Here is a tiny trained network, its code and every weight. The questions are about switching its units off for an input and a target symbol, where a switched-off unit gives its printed mean instead of its output.

import numpy as np


def w(rows, s, z=0):
    codes = np.array(rows[::2]) - 128.0
    scale = np.full(codes.shape[1], s)
    scale[-1] = z or s
    return codes * scale


def f(y):
    return np.maximum(y, 0)


def softmax(a):
    e = np.exp(a - a.max(-1, keepdims=True))
    return e / e.sum(-1, keepdims=True)


def log_softmax(a):
    a = a - a.max(-1, keepdims=True)
    return a - np.log(np.exp(a).sum(-1, keepdims=True))


def net(x, mask):
    ids = ['βγδεζηλμπτφψω'.index(c) for c in x.split()]
    T = len(ids)
    res = E[ids] + P[:T]
    r = res
    for j in range(2):
        rows = slice(2 * j, 2 * j + 2)
        q, k, v = (r @ M[0][rows].T for M in (Q, K, V))
        z = softmax(np.where(np.tri(T) > 0, q @ k.T / 2**0.5, -1e9)) @ v
        o = O[0][rows]
        res = res + np.where(mask[j], z, o[:, -1]) @ o[:, :-1]
    y = f(res @ A[0][:, :-1].T + A[0][:, -1])
    res = res + np.where(mask[2:10], y, B[0][:, -1]) @ B[0][:, :-1]
    return log_softmax(res[-1] @ U[:, :-1].T + U[:, -1])


Q, K, V, O, A, B = {}, {}, {}, {}, {}, {}
E = w([
[130,152,71,148],'β',
[85,106,85,131],'γ',
[245,149,227,155],'δ',
[113,99,88,140],'ε',
[136,146,88,187],'ζ',
[136,128,154,95],'η',
[168,172,149,113],'λ',
[145,146,121,154],'μ',
[71,63,136,61],'π',
[150,126,82,91],'τ',
[101,95,72,101],'φ',
[143,172,177,102],'ψ',
[167,101,138,221],'ω',
],0.012)
P = w([
[5,94,148,156],'0',
[177,86,128,58],'1',
[115,165,105,119],'2',
[50,129,190,144],'3',
[212,68,159,73],'4',
[75,155,58,135],'5',
[91,158,218,98],'6',
[150,20,104,93],'7',
[74,162,60,135],'8',
],0.013)
Q[0] = w([
[137,129,45,201],'H1',
[125,58,38,230],'H1',
[150,149,2,149],'H2',
[58,188,162,184],'H2',
],0.0089)
K[0] = w([
[143,148,159,116],'H1',
[125,144,203,114],'H1',
[60,230,144,105],'H2',
[185,2,206,115],'H2',
],0.009)
V[0] = w([
[158,111,160,162],'H1',
[116,187,173,167],'H1',
[104,255,121,84],'H2',
[74,147,129,89],'H2',
],0.013)
O[0] = w([
[179,72,96,143,170],'H1',
[107,88,198,58,147],'H1',
[236,255,148,110,3],'H2',
[183,227,174,120,115],'H2',
],0.0089,0.0052)
A[0] = w([
[94,161,253,197,165],'N1',
[66,64,78,135,27],'N2',
[9,81,178,238,48],'N3',
[220,78,119,212,149],'N4',
[108,159,15,47,31],'N5',
[115,17,176,215,155],'N6',
[80,134,134,51,2],'N7',
[45,228,243,28,54],'N8',
],0.0077,0.0062)
B[0] = w([
[109,47,32,91,166],'N1',
[120,94,238,148,174],'N2',
[173,242,151,76,221],'N3',
[37,55,65,81,176],'N4',
[102,133,63,64,133],'N5',
[132,121,161,37,255],'N6',
[139,83,2,56,130],'N7',
[147,75,65,198,140],'N8',
],0.0089,0.012)
U = w([
[203,98,153,150,222],'β',
[81,129,75,121,55],'γ',
[145,105,150,107,19],'δ',
[102,130,134,125,21],'ε',
[94,131,140,158,155],'ζ',
[102,102,116,137,2],'η',
[117,124,81,135,107],'λ',
[114,129,106,138,106],'μ',
[80,100,107,129,12],'π',
[64,127,117,182,254],'τ',
[112,118,116,131,64],'φ',
[122,1,131,190,246],'ψ',
[84,131,225,142,9],'ω',
],0.011,0.0065)

Each question gives the input, a string of symbols that net reads in full, and the target symbol t.
The units are the heads (2 rows each of Q, K, V and O) and the neurons (one row each of A and B). Each row of codes is followed by its name. A weight is (code - 128) times the scale printed after its matrix; where a second scale follows, it is the last column's (O, A, B and U).
mask holds one flag per unit, heads first, then neurons. A switched-off unit (its flag False) gives its mean, the last column of its rows in O or B, instead of its output. The means were averaged over made-up inputs and are rounded, as every weight is.
A unit's drop is (log p(t) with every unit on - log p(t) with that unit switched off) / (log p(t) with every unit on - log p(t) with every unit switched off).
The circuit of an input: a set's keep is (log p(t) with only the set's units on - log p(t) with every unit switched off) / (log p(t) with every unit on - log p(t) with every unit switched off). Starting from all 10 units, units are removed one at a time, each time the one whose removal leaves the highest keep (on an exact tie, the one counted first), for as long as the keep stays at least 0.8.
units of the circuit, in order: the units of the circuit, biggest drop first
unit that matters most: the unit with the biggest drop
k most important neurons: the k neurons with the biggest drops, biggest first
heads that matter: for each layer, one digit per head in row order, 1 if its drop is at least 0.15 and else 0, layers parted by /
drop when u is switched off: that unit's drop, to one decimal
input ω π ψ ω ω φ ω, target ω: units of the circuit, in order -> (H2; N3; N2)
input ω η ω ω τ, target ψ: unit that matters most -> N3
input ω δ ζ, target ψ: units of the circuit, in order -> (N3; H1)
input ζ ψ δ ψ ψ ω π, target ψ: units of the circuit, in order -> (N8; N3; H2)
input ψ π ψ η ψ ω η, target ψ: 2 most important neurons -> (N8; N3)
input η ω ω μ, target ω: 3 most important neurons -> (N3; N2; N6)
input ω φ φ δ ω ω φ, target ω: units of the circuit, in order -> (H2; N2; N3; N1)
input ω ω δ ω β, target ψ: heads that matter -> 01
input ψ τ ω δ, target ψ: 2 most important neurons -> (N1; N3)
input η ω δ ζ, target ω: 4 most important neurons -> (N3; N2; N6; N4)
input ω ω δ γ, target ω: drop when N2 is switched off -> 0.4
input ψ ω ψ λ ω ω ζ, target ω: drop when H2 is switched off -> 1.6
input γ μ γ ω ω δ ω ω δ, target ψ: drop when H1 is switched off -> 0.1
input ω δ ω ω ψ, target ψ: units of the circuit, in order -> (N3)
